Below is a small trained network, with its code and all its weights. Each question gives an input and a class and asks what happens when units are switched off, that is, made to give their printed mean instead of their output.

import numpy as np


def w(rows, s, z=0):
    codes = np.array(rows[::2]) - 128.0
    scale = np.full(codes.shape[1], s)
    scale[-1] = z or s
    return codes * scale


def f(y):
    return np.maximum(y, 0)


def log_softmax(a):
    a = a - a.max(-1, keepdims=True)
    return a - np.log(np.exp(a).sum(-1, keepdims=True))


def net(x, mask):
    res = np.array(x, float).reshape(1, 3) / 4 @ E
    y = f(res @ A[0][:, :-1].T + A[0][:, -1])
    res = res + np.where(mask, y, B[0][:, -1]) @ B[0][:, :-1]
    return log_softmax(res[-1] @ U[:, :-1].T + U[:, -1])


A, B = {}, {}
E = w([
[241,39,130,61,111,209],'x0',
[124,122,125,126,120,126],'x1',
[87,62,224,21,255,79],'x2',
],0.0078)
A[0] = w([
[167,52,208,137,155,104,49],'n0',
[182,179,102,151,126,141,5],'n1',
[97,204,109,236,102,2,108],'n2',
[204,19,149,189,187,182,81],'n3',
[160,179,95,201,66,182,64],'n4',
[222,137,81,99,116,177,104],'n5',
[147,212,53,132,7,176,53],'n6',
[105,151,46,192,45,197,4],'n7',
],0.0079,0.004)
B[0] = w([
[101,126,146,157,163,143,194],'n0',
[100,128,151,208,196,121,152],'n1',
[183,85,110,156,73,55,250],'n2',
[157,97,141,193,111,103,211],'n3',
[112,114,177,137,164,199,231],'n4',
[140,73,105,148,72,8,213],'n5',
[151,135,164,109,177,163,254],'n6',
[66,98,181,130,180,156,228],'n7',
],0.011,0.0063)
U = w([
[68,121,186,167,245,171,21],'0',
[160,83,136,169,84,80,122],'1',
[132,105,139,159,140,128,252],'2',
[132,144,112,139,104,166,118],'3',
],0.011,0.004)

Each question gives the input, the list of numbers given to net, and the class t.
The units are the neurons (one row each of A and B). Each row of codes is followed by its name. A weight is (code - 128) times the scale printed after its matrix; where a second scale follows, it is the last column's (A, B and U).
mask holds one flag per neuron, in row order. A switched-off neuron (its flag False) gives its mean, the last column of its row in B, instead of its output. The means were averaged over made-up inputs and are rounded, as every weight is.
A unit's drop is (log p(t) with every unit on - log p(t) with that unit switched off) / (log p(t) with every unit on - log p(t) with every unit switched off).
The circuit of an input: a set's keep is (log p(t) with only the set's units on - log p(t) with every unit switched off) / (log p(t) with every unit on - log p(t) with every unit switched off). Starting from all 8 units, units are removed one at a time, each time the one whose removal leaves the highest keep (on an exact tie, the one counted first), for as long as the keep stays at least 0.8.
units of the circuit, in order: the units of the circuit, biggest drop first
unit that matters most: the unit with the biggest drop
k most important neurons: the k neurons with the biggest drops, biggest first
drop when u is switched off: that unit's drop, to one decimal
input [7,0,4], class 1: most important neuron : [n3]
input [2,0,-4], class 0: units of the circuit, in order : [n2, n7]
input [8,7,5], class 1: units of the circuit, in order : [n3, n5]
input [-8,-2,7], class 1: units of the circuit, in order : [n2, n7]
input [-2,3,-4], class 0: units of the circuit, in order : [n7, n4]
input [-6,-1,-7], class 0: 4 most important neurons : [n7, n4, n6, n5]
input [8,-1,4], class 1: 2 most important neurons : [n5, n3]
input [-6,-5,-6], class 0: 4 most important neurons : [n7, n4, n6, n5]
input [8,0,7], class 1: 4 most important neurons : [n3, n7, n4, n6]
input [-2,0,1], class 3: 3 most important neurons : [n5, n7, n3]
input [1,3,2], class 3: drop when n5 is switched off : 0.2
input [-4,2,3], class 1: drop when n0 is switched off : 0.1
input [-7,-1,-2], class 1: drop when n2 is switched off : 1.6
input [5,-3,-8], class 0: drop when n4 is switched off : 0.1
input [-7,-4,2], class 1: unit that matters most : n2
